The same points and some others measured another way (B), then each row and its match in B
B:
0: [ 194  -87  157    7 -258  178   17 -116  121  -88  -29 -210  277   36
  -11 -116   68  -94  -45  -80  105   21  350  -70 -279   16  -79   35
  -47   41  100   27  196  -53]
1: [ -24  193  -37   15    4   63  -86  136 -145  157  -95  306 -218 -165
 -131   70  171  -26   53  274  -99  -70  156  107   40  -21  -42   41
 -234  199 -220  -80  214  153]
2: [ -14   62   45 -259   94   22   30 -133 -274   -1  -52   82  102  127
  -73 -249   31  -70  -96 -204  159  -36 -141  -89  -85   67  122  -30
  187 -121  270 -223   60   56]
3: [ 207  -20   -6   34  -43  -61  -95 -153 -107  -71  -10   18  -63  -89
  114  181 -169  -50  135  102   37 -152  -48   48   66   55  -53  -84
   64   13  -54  125 -169   21]
4: [ 300  -37  159 -130   64 -121 -215 -151  -42  -89   68  -64 -202 -191
   35  368  -51 -115  246  323 -126 -130 -110  -28  130  -13 -248  -75
  -21  198    5  205 -308  -32]
5: [ -86  161  182 -228  128   23   -5 -130   34  103   28   77   71   87
  -84 -294  -48  -55  -82 -486   45   90 -288 -163  -45   91  271 -120
  -10  -79  362   55   48   62]
6: [-115   94  166 -227  128  -12  -30 -157 -102   95   -7  149   58   82
  -58 -213   36  -48  -83 -358   37   54 -268 -126  -47  104  208 -129
   65  -95  321   34   70   86]
7: [  38  136  -23  110   90  -71   72  115 -140  270  -18  371 -187 -175
   71  135  -69  240  108   97  -79  -47  -28  192   77  -84   83  -95
  -83    8 -254  -44   70   43]
8: [ 383 -136  270 -120 -152   57  106 -191  156 -139   71 -235  345    8
   80 -127    1 -109  -85    3   97   18  389  -82 -240   19 -181  -10
   26  -18   66  -31   69 -170]
9: [  84  -82   80  -60   15  -47 -262 -179 -147  -74  -56   51 -169 -141
   33  304   24 -136  206  248  -77 -155 -104   19   92   67 -166  -90
   14  153    6  223 -157  103]
10: [ 269  -71    0   -9 -106  -61 -180 -225 -121 -164  -40  -17 -114 -149
   56  220  -39 -162   98  335   -1 -183   40   -1   60   31 -187  -36
   30  130  -50  152 -148   32]
11: [ 216 -137  307  -23 -155   63   81 -204  236  -35   41  -97  342  -14
  127 -128   12  -59  -96 -141   35   68  339  -46 -230   76  -71 -103
  -44  -50   40  145  167  -92]
12: [-114  215 -118   65   34  112  -27  178 -175  208 -118  294 -187  -93
 -105  -12   22   78  100   25   -7  -72   13  143   33  -33  121   28
 -159  100 -158 -141  183  170]
13: [ 224  -44   89  -99  -28 -114 -243 -236 -132 -137   -8   39 -164 -158
   22  274   53 -212   97  364  -84 -153  -26  -43  100   74 -220  -69
    0  161   -8  217 -164   53]
14: [ 120  217   -4   34  112  -91   63  187 -188  243   50  273 -197 -110
   11  198  -49  199  142  113  -76  -38  -45  134   77  -74   32  -43
  -72   21 -203 -115  -10  -12]
15: [-133   43  184 -371  232   66 -117  -81 -196   43  -29  -11    7  111
 -142 -109   60  -90  112 -289   50   -3 -343 -125  -39   60   83  -57
  123    2  411  -99  -69   91]
16: [ 333 -183  269  -14 -143  -12  183 -175   63  -43   92 -157  399   66
  208  -25  -62   72  -51 -133  117   41  297  -11 -268   33  -94 -100
  160 -183   47    3   52 -206]
17: [ 160  -50   82   -1   -2 -124 -172 -234  -86  -72   10   65  -89 -110
  140  250 -122  -99  133  100  -38 -135 -130   16  109  119  -71 -156
   59   18  -12  281 -205   48]
18: [  17  134  -79   78  -23   65   -7  111 -152  155  -92  239 -155 -130
  -55   46   38   86   77  154  -18  -75   95  128    2  -74   26   23
 -127  108 -179 -108  158   97]
19: [   1  116  215 -372  246  -23  -14  -53 -159   70   51   62   30   81
  -98 -131   44  -71   20 -211   21   24 -224 -114  -15   64   57  -66
   83  -40  285 -148  -53   16]
20: [ -79  196  -83  129   -7   50    7  111 -127  207  -81  323 -116  -78
  -11   -3  -25   91   43  -45   -5  -49   30  142   26   27  158  -41
 -132   12 -182  -31  183  141]
21: [ 102  -84  273 -116 -176  144  -76 -178  105 -116  -11 -160  308   81
  -24 -108  168 -245  -74 -114   52   35  319 -122 -246  171 -114  -18
  -50   28  156  116  194   10]
22: [ 174  -58  225 -124  -59  186   10 -125  261  -85   14 -258  249    5
    7 -203 -127 -135   58 -250   97   11  173  -70 -157   37  -24  -16
  -79   52  156   33   14  -44]
23: [ 180 -206  270  -79 -142  146  -30 -150  135  -76  -27 -192  235  -49
   23  -10  113  -79   52   43   20    9  315  -35 -241  -18 -197  -15
  -36  102   87   66  126  -59]
24: [  65  136   55 -208   91  -16   71 -108 -173   23   36    0  105  158
  -33 -226 -130  -10  -57 -382  169    1 -254 -120  -60   62  214  -60
  179 -174  314 -143  -58  -14]
25: [ 102 -111   56  -10  -35  -12 -193 -151 -139  -47  -75   51 -128 -150
   41  262   36  -63  178  263  -50 -141  -17   49   29    3 -161  -65
   17  141  -28  157  -78   75]
26: [ -20   54  144 -235  127   -1   64 -128 -123   88    0   93   98   79
  -37 -242   -7   30  -74 -310   88   40 -204  -96  -88   16  173  -93
  122 -117  294 -107   55   11]
27: [ 277 -208  306 -101  -84   86   72 -127  116  -68   46 -215  325    0
  116    8    9  -25   64  -15   59   10  335   -2 -237    8 -206  -46
   53  -14   40  -11   40 -144]
28: [-114   86  103 -309  240   48  -51 -148 -114   16  -42   77   41   78
  -51 -275 -128 -128   25 -376  112  -47 -318  -73   47  129  195 -102
  101  -80  298  -87  -78  127]
29: [ 297  -23  119 -133   80 -144 -109 -143 -135  -74   60   26 -107 -132
   85  263  -65  -96  149  292  -54 -141  -26   16  106   37 -208  -80
   57   73  -66   68 -240  -38]
30: [ 122 -106   26   58  -27  -34 -128 -193  -40  -21  -54   43 -113 -164
  119  191 -155   22  181   86  -12 -133 -132   63   61  -23  -31 -124
   37   69   -7  217 -149   48]
31: [ -43  186  -17   84   36   33  -58  135  -77  215  -51  278 -211 -149
  -48  119   14   90  133   65  -97  -40  -11  120   62  -30   69  -36
 -196  124 -169   29  109  120]
32: [ 106  -61   96    1  -60  -24 -226 -198  -25  -69  -26  -21 -103 -110
   44  236  -38 -111  166   81  -53 -102 -111  -26   41   65  -80 -103
  -16  118   72  301 -134   70]
33: [  65   88  -90   96   72   69   94  186 -131  218  -60  171 -149 -144
   26   89 -155  265  228   55   21  -88   -7  214   20 -179   59   -2
  -49   56 -198 -204   16   15]
34: [ 294  -61  141 -123   13 -116 -208 -191 -103 -145   37  -21 -114 -151
   63  321    4 -204  158  375  -84 -160   38  -12  101   83 -286  -68
   10  147  -63  172 -228    0]
35: [ -20   50  137 -282  175  -38   25 -187 -125   68  -27  194   20  -11
  -48 -269   29  -37 -118 -159   42    5 -192  -86  -13   19  129 -106
   77  -59  233  -96   62   58]
36: [  79  166  -28  -24   82    8    1  208 -275  162  -29  240 -162  -93
  -56  181   87   70  148  274  -47  -95  135  157   33  -36  -95   44
  -78   95 -247 -233   74   51]
37: [-123   86   98 -270  207   93  -36 -134    5   78  -57   48  -33    0
 -109 -325 -134  -23   39 -409   77    6 -389 -102   16  -25  255  -87
   17   11  370  -46  -39  107]
38: [ 315  -14  118    2  -10 -152 -136 -150  -24  -53   79    8 -136 -169
  120  345 -113  -55  176  249  -94 -116  -40   15  109   29 -171 -113
  -14   96  -91  244 -245  -44]
39: [  32  238  -10   75   -4   46   13  162  -36  205   -8  216 -131  -97
  -64   34   -3   82   69    3  -55   -5   67   84   11  -29   87   -1
 -204   87 -155  -38  140   63]
40: [  46 -203  169  -41 -144  191  -19 -217   89 -108 -112  -96  312   13
   75 -183   21 -149  -27 -120  125  -45  306   15 -212  113  -65  -49
   20  -11   61   45  185   54]
41: [ -54  139   72 -179   11    1  -25 -143 -192   33  -31  145   74  121
  -96 -225  102 -111 -168 -241   88   21 -125 -136  -85  129  172  -55
   71  -96  262  -39  147   91]
42: [   7  154  -92   52   12   72  -19  108 -118  151 -119  323 -201 -203
  -71   -8   55   24   47  262  -49 -104  166  162   61  -64   -4   31
 -208  166 -278 -133  195  143]
43: [  58  225   -9   25   89   14   10  192 -105  199   10  202 -165  -98
  -38  113  -58  100  162   43  -50  -48    3  122   65  -34   42   -7
 -144   77 -177 -101   23   47]
44: [ -40  160  -54   76   27   32  -10  108 -159  180  -75  311 -130 -102
   -9   52   10   63   71   74  -28  -73   70  151   42   23   65  -31
 -120   44 -215  -66  148  127]
45: [-201  220  149 -198   79   89 -104  -62  -26  112    3   31   35  163
 -171 -222   24  -90  -18 -571   44  101 -357 -199  -73  134  307  -80
  -30  -43  447  102   74  125]
46: [ 103  158  -39 -213   33  -41   87 -159 -257  -15  -26  134   51   93
  -80 -324  -13  -75 -221 -140  173  -38 -116 -122  -49   34  172   -7
  148 -130  221 -237   76   24]
47: [  10   69   57 -243  104   -7    2 -200 -118   22  -63  171  -24  -39
  -87 -301   23  -75 -144  -89   63  -25 -163 -101   -7  -14  130  -59
   42   -1  223 -103   81   78]
48: [ 170 -128  230  -71 -258  221 -106 -244  284 -183  -48 -294  259  -20
  -59 -187   76 -260  -52  -96   66   20  308 -157 -244   54 -107   20
 -137  153  211  187  161    2]
49: [ 150  -63  215  -75 -148  161   34  -81   82  -67   13 -221  334  119
   13 -114   25 -101    3 -225  124   33  270  -68 -263   94  -51    2
   18  -41  147  -16  126  -61]
50: [  13  198  -21   43   -5   65  -51  147  -78  172  -58  240 -194 -149
 -109   66   91   31   81  169  -87  -42  108   91   23  -51    3   30
 -229  176 -178  -53  166  103]
51: [ 113   68   52  -75   46   -3 -211 -137   -4  -99  -11    8 -105  -94
   29  121 -153 -239  166   46  -14 -155  -72    7  149  167  -59  -73
  -75  110  -28  186 -194  117]
52: [ 244  -70   18  -77  -10 -117 -133 -212 -205 -102  -47  130 -154 -188
   53  193   34 -116   49  439  -38 -180   41   33   88   -3 -206  -53
   50  117 -102   54 -101   36]
53: [  61  -33  115  -32  -57   78 -311 -129   54  -84  -34 -156 -146 -107
  -51  264  -33 -162  282   35  -72  -95 -149  -61   34   42 -102  -47
 -101  235  152  324 -174   95]
54: [ 116 -143  224 -102 -142  198  -44 -160  108 -143  -44 -218  335   69
   26 -127   40 -216   15 -130  117  -24  333  -46 -226  146 -126   -5
   -4   14  105   30  123    8]
55: [ 268 -128  271   -6 -141   31  176 -158  166   18   77 -122  342   21
  143 -116  -49   92  -77 -205   80   89  247  -41 -264  -21  -12  -97
   52 -120   91   46  121 -173]
56: [  87  223    1  -11   50    2  -16  190 -166  176   -5  239 -190 -120
  -93  142   97   45  101  232  -89  -51  114   98   40  -42  -57   37
 -170  135 -211 -138  100   50]
57: [ 272  -45  119   12  -52 -187 -118 -153 -190  -33   80   22  -74  -63
  130  407  -16    5  142  203  -60  -91  -72   -6   24   53 -156 -123
  121   -6  -11  216 -197  -65]
58: [  14  102   95 -241   49  -34  -17 -137 -253   19   -8  105   50  110
 -101 -156  129  -82 -129 -141   79    9 -145 -145  -87   72   94  -40
  130  -81  285 -105   81   38]
59: [-110  143   -3   78   51   77 -110  176 -120  229  -79  250 -226 -137
  -69  201   63  103  226   78 -112  -50  -28  146   42  -37   27  -24
 -183  160 -153   24  105  143]
60: [ 272   -2   28  -11  -89  -96 -157 -227  -78 -142   18  -29  -86  -97
   71  192 -106 -157   75  175    6 -142  -44  -43   74   79 -101  -71
   33   66    9  207 -189   11]
61: [  -3   87 -116   81   21   93   26  154 -199  189 -121  228 -181 -145
  -48   64   -6  186  157  153    7  -96   38  182   -3 -157   34   33
  -75  111 -178 -198  124   83]
62: [ 201 -164  237  -42 -193  145  -16 -218  210 -129  -23 -195  294  -24
   58 -123   22 -159  -34  -63   70    1  342  -58 -221   67 -124  -34
  -55   47   77  123  133  -37]
63: [-128  175  237 -309  225  -13  -62  -85  -61  122   50  114   31  107
  -99 -176   19  -87  -10 -427   -5   77 -330 -151   -1  145  200 -131
   15  -70  350   35   -8   83]
64: [-102  232 -129  109  -37  172  -20  201 -105  199 -103  149 -148  -37
 -133  -29  -41  114  138 -136   39  -36  -42   93  -29  -69  188   53
 -159   96  -42 -109  160  133]
65: [ 111  267  -30   95   18  -74   95  168 -142  249   43  302 -151  -88
   -9   93  -20  182   25   48  -55    0   21   97   29  -54  104  -33
 -117   -5 -195  -85  105   -2]
66: [  97  263   20  -31  121    5   16  280 -177  211   54  156 -168  -49
  -75  197   -8  109  211   83  -62  -37   17  110   48  -37  -21   33
 -122   84 -169 -185  -13    4]
67: [ 117  219  -33  127   67 -105  178  202 -205  301   62  313 -105  -57
   83  144 -108  317   84  -24  -17   -5  -26  168   18  -77  133  -74
   -5 -111 -222 -147   51  -53]
68: [ 124   41  -63   98   13    9   31  121 -203  142  -45  153 -137 -130
   52  217  -73  191  213  190    0 -113   49  188   13 -115  -45   -9
   -3   53 -212 -129  -10    6]
69: [ 389 -171  206   -4 -211   19  186 -193   91  -73   54 -165  340   -2
  139 -102  -19   53 -117   -2  119   30  361  -41 -281  -64 -114  -36
   99  -93   40  -41  118 -205]
70: [  41   99   58 -204  101  -50   51 -212 -121   23   15   56   59   93
  -13 -274 -155   -1 -100 -387  145    4 -346 -141  -23   35  262 -111
  170 -160  356  -46  -63   10]
71: [ 124  -76  110  -34   17  -72 -206 -209  -47  -60  -20   64 -122 -158
   91  244  -57 -115  165  170  -77 -130  -88   25  102   77 -121 -131
   -7  106  -21  268 -163   72]

[-100   68  126 -216 -356  -67  265 -207    6   97   59 -190   -5  -77
  132 -156  310 -491  -16 -112   90 -109  396  245  107  308  184 -165
  167] : 33
[ 107 -192 -363  191   13 -194   86   33  -85   60 -151 -103 -159 -147
  -80  104 -202 -160    9    2  207   24   -9 -266   90    0   18  149
 -193] : 43
[  93 -331 -113   40  215  224  218  190 -115   97  -10 -117 -510   52
 -116   76 -454   60   66  191  275  -73   50 -291  412 -360   50  117
   62] : 63
[  52    9   61  158  629  243 -224  241 -320  361   70   -1 -194  219
  -39   86 -450  135  160   79  110 -117  123 -183  193 -598  -13  129
  209] : 40
[  68   94 -244  149 -224 -344 -158  -40  -92  105   27  -97   69 -137
   64  -14  113 -144 -185  -66   66  -15  -37  -78   47  132   14  234
 -179] : 55
[  10   -1  -36  -25  -40 -102   -8  -95 -146   53  -93  -25  -12    1
 -166   30 -292  160  -82 -104  -72  -28  139  175  258  -99  -34  260
   80] : 4
[ 118 -288 -156 -149 -365 -350  502 -143   42 -297 -284 -105 -199 -186
 -252   98 -264  -19  -81  -56   95  106   38   52  115  115   70  108
 -156] : 11
[  53 -141 -149 -265 -652 -456  488 -226  136 -205  -91  -72  -21 -217
  -79  -33  184 -225 -178  -74   29  -38   37  202   53  390  131  -52
 -220] : 57
[  71  -85 -143   16 -308 -431 -139   41   20  -86   60  -27   -6 -102
 -137  159   58  127 -324  -66   61  -60 -159   37  313   45   45  492
  -35] : 47
[-138   59  244 -389 -590 -406  504 -397   71 -150 -110  -72  147 -177
  -54 -101  290 -386  -31 -211 -153  -96  376  539  -73  417  170 -289
   83] : 49
[  70 -115 -206    5 -210 -341  -50  122   -5  -51   85   74 -105  -69
 -141  176  -81  238 -302    7   10 -186 -213  -60  372 -101  -10  418
 -137] : 16
[ -84   46  196 -440 -621 -320  496 -348   95 -171  -79 -101  115 -123
  -36  -97  275 -333 -112 -234  -73  -67  374  521   58  420  183 -135
  118] : 61
[ 167 -123 -239  140  196  -25 -274  240 -110  284  200  -26 -129  108
  -21   80  -94  109  -95  138  235  -84 -196 -222  271 -263   49  321
  -27] : 9
[ -83   79  258 -454 -716 -531  456 -448  109 -217 -113  -76  259 -167
 -100 -103  355 -310 -115 -258 -172   -8  314  669 -105  494  190 -181
   88] : 34
[  90 -166 -262 -101 -492 -634  226 -210  107 -187 -186  -21  157 -236
 -215  116  123 -129 -165 -162   17   52  -71  202  -25  366   91  156
 -218] : 3
[   5  247  124  185  319  108 -586   29 -303  559  278  -96  127  193
  109 -160   29    3   39   66   15  -57   98  107   88 -267   28  126
  262] : 18
[  34 -292   85   37  474  448   -5  204 -167  370  146 -148 -431  212
  -74    9 -336  -24  218  237  318  -99  166 -157  416 -451  125   14
  358] : 28
[ -58  452  177  -61  -68 -241 -198 -122 -210  216  100   -8  316   37
  175 -101  204 -181  -91 -229 -162 -126  272  277 -121   20   32   20
   93] : 59
[ 122   18  -48  -82 -135 -396 -243 -170  -71  129    7   29  332   55
 -233   11   10  208 -121 -109  -97   87  -95  428   13   47   48  279
   51] : 12
[  95 -529 -281  168  222  292  158  200  -64  197   20 -183 -611   -1
 -157   68 -426  -10  109  313  403  -55  -38 -408  523 -281   67  130
   41] : 64
[ -82   59  302  -31  -11  171 -164  -51 -153  332  265 -213 -154  100
   87 -204   99 -136   13  133   84  -95  233  173  282 -122  131  -17
  370] : 5
[-160  119  378  -23   75  209  -91   91 -176  292  316 -147 -280   87
  176 -122   86 -177   -3  134   62 -281  283    9  342 -264  111  -65
  362] : 13
[  39 -241 -103 -329 -596 -464  559 -166  192 -268 -104  -43  -55 -199
 -145   80  189 -242 -155 -100   85  -76   53  207  108  358  180  -27
 -130] : 36
[-143 -130  248  137  297  427    4  147 -233  270  144 -219 -572   59
   30  -50 -337  -83  126  227  177 -199  307 -220  517 -436   46    6
  378] : 48
[ -28 -248   24   57  -22   95  -22  154  -26  203  252 -165 -405   -4
    8   -1   43 -122  -49  244  264 -190    2 -177  459 -152  137   97
  175] : 10
[ 194 -307 -337  319  365  105 -257  234 -192  267   24 -102 -336   64
 -173  106 -490  248   11  227  280   49 -208 -376  362 -413  -33  391
  -37] : 50
[ 221 -257 -263   36  -69 -365 -170   36  -12   85   40   25   33   15
 -281  116 -120  290 -144   97   93   62 -348   66  156  -94   49  350
 -120] : 21
[   0  229  -52    7 -175 -313 -164 -304 -126  295   -4  -91  396  -56
   55 -179  272 -321   33 -163  -76   48  192  350 -240  295   76  -98
   -5] : 66
[ 113 -261 -315  -87 -218 -421  349  -40   48 -201 -241   50  -51 -158
 -258  226 -205    9  -98 -126   66  -29  -48    1  118   88   34  190
 -225] : 2
[ -52  101  -48   89  112   29  123  -87 -222  165 -148 -118  -82  -63
   56  -42 -220 -273  118 -116   32  -56  366  -57   30  -54   -6  -67
   28] : 53
[ 176 -133 -258    4  186  -50  -47  -79 -170  173 -171   29   75  107
 -287   47 -482  293   41  -60   -4  108   -2  163  138 -177  -48  259
  -23] : 68
[ -39  263  104 -249 -370 -419  115 -293  -58  -20  -76   13  356  -60
  -20  -57  185 -153 -125 -306 -202  -49  263  487 -104  260   64   12
   27] : 27
[-156   17  201  -44  -20  183  340 -184 -167  143 -100 -246 -254  -80
   80 -165 -124 -447  205  -23   71  -70  543   63  109   20   91 -300
  224] : 70
[  37  139   23  -80 -254 -304 -226 -185  -92  178  114  -14  252   22
  -75 -108  122  111 -171  -63 -140  -17  -13  389   77   84   34  182
   43] : 67
[  56 -118 -293  122 -333 -439    3  -65   24   -5  -37 -121   -9 -231
  -40   62  161 -234 -157  -37  145   -5  -75  -89   83  251   73  195
 -189] : 8
[  -2  -68  170 -280 -298 -229  473 -285  -36 -157 -227 -113  -31  -84
 -173  -48 -145 -137   43 -132  -50   70  306  360  -14  121  110 -132
   87] : 1
[   2 -227   56  161  568  577  -26  225 -276  415  115 -168 -552  192
  -22  -41 -529   26  241  283  270 -124  212 -300  463 -573   31    1
  302] : 29
